Here is a tiny trained network, its code and every weight. The questions are about switching its units off for an input and a class, where a switched-off unit gives its printed mean instead of its output.

import numpy as np


def w(rows, s, z=0):
    codes = np.array(rows[::2]) - 128.0
    scale = np.full(codes.shape[1], s)
    scale[-1] = z or s
    return codes * scale


def norm(h):
    return h / np.sqrt((h * h).mean(-1, keepdims=True) + 1e-5)


def f(y):
    return y / 2 * (1 + np.tanh(0.7978845608 * (y + 0.044715 * y**3)))


def log_softmax(a):
    a = a - a.max(-1, keepdims=True)
    return a - np.log(np.exp(a).sum(-1, keepdims=True))


def net(x, mask):
    res = np.array(x, float).reshape(1, 3) / 4 @ E
    u = 0
    for l in range(2):
        y = f(norm(res) @ A[l][:, :-1].T + A[l][:, -1])
        res = res + np.where(mask[u : u + 4], y, B[l][:, -1]) @ B[l][:, :-1]
        u += 4
    return log_softmax(norm(res)[-1] @ U[:, :-1].T + U[:, -1])


A, B = {}, {}
E = w([
[94,198,149,207],'x0',
[123,255,138,86],'x1',
[32,151,199,166],'x2',
],0.0083)
A[0] = w([
[138,147,55,151,96],'L0N1',
[152,5,127,105,3],'L0N2',
[60,102,157,144,97],'L0N3',
[144,70,126,113,18],'L0N4',
],0.015,0.0052)
B[0] = w([
[79,96,102,124,146],'L0N1',
[130,3,157,148,255],'L0N2',
[81,140,131,183,184],'L0N3',
[139,99,106,157,162],'L0N4',
],0.015,0.0068)
A[1] = w([
[126,194,115,247,164],'L1N1',
[134,55,235,109,103],'L1N2',
[188,47,45,99,3],'L1N3',
[179,138,124,252,146],'L1N4',
],0.012,0.0044)
B[1] = w([
[63,144,204,207,254],'L1N1',
[95,41,16,106,229],'L1N2',
[178,217,147,244,234],'L1N3',
[11,134,59,30,197],'L1N4',
],0.011,0.0054)
U = w([
[156,138,163,107,2],'0',
[127,148,132,124,18],'1',
[190,168,61,12,119],'2',
[160,179,105,202,216],'3',
[128,5,77,151,228],'4',
[98,134,196,46,45],'5',
[14,144,136,203,173],'6',
],0.021,0.0073)

Each question gives the input, the list of numbers given to net, and the class t.
The units are the neurons (one row each of A and B). Each row of codes is followed by its name. A weight is (code - 128) times the scale printed after its matrix; where a second scale follows, it is the last column's (A, B and U).
mask holds one flag per neuron, layer by layer. A switched-off neuron (its flag False) gives its mean, the last column of its row in B, instead of its output. The means were averaged over made-up inputs and are rounded, as every weight is.
A unit's drop is (log p(t) with every unit on - log p(t) with that unit switched off) / (log p(t) with every unit on - log p(t) with every unit switched off).
The circuit of an input: a set's keep is (log p(t) with only the set's units on - log p(t) with every unit switched off) / (log p(t) with every unit on - log p(t) with every unit switched off). Starting from all 8 units, units are removed one at a time, each time the one whose removal leaves the highest keep (on an exact tie, the one counted first), for as long as the keep stays at least 0.8.
circuit, biggest first: the units of the circuit, biggest drop first
top k neurons: the k neurons with the biggest drops, biggest first
drop of u: that unit's drop, to one decimal
input [-3,3,-3], class 2: circuit, biggest first => (L0N2)
input [0,8,-1], class 2: top 3 neurons => (L0N3, L1N3, L1N1)
input [-5,5,4], class 5: top 2 neurons => (L0N2, L1N2)
input [-1,8,-4], class 2: circuit, biggest first => (L0N2, L1N3)
input [-6,6,1], class 2: circuit, biggest first => (L0N2, L1N1)
input [-4,6,4], class 5: top 3 neurons => (L0N2, L1N3, L1N2)
input [2,6,-4], class 2: circuit, biggest first => (L0N2, L1N3)
input [0,1,-2], class 2: circuit, biggest first => (L1N1, L0N3, L0N2)
input [2,7,-5], class 2: top 2 neurons => (L0N2, L0N3)
input [-3,4,-2], class 2: circuit, biggest first => (L0N2, L1N1)
input [-1,1,-4], class 3: top 2 neurons => (L1N3, L0N2)
input [6,-5,-2], class 6: top 2 neurons => (L0N2, L1N1)
input [6,-1,-5], class 6: drop of L0N2 => 2.1
input [-7,3,-8], class 3: top neuron => (L1N3)
input [-7,7,-6], class 2: top 2 neurons => (L0N2, L1N1)
input [-2,5,2], class 5: drop of L0N3 => 0.3
input [-1,5,-3], class 2: drop of L1N1 => 0.1
input [7,-4,-7], class 6: top 2 neurons => (L0N2, L1N4)
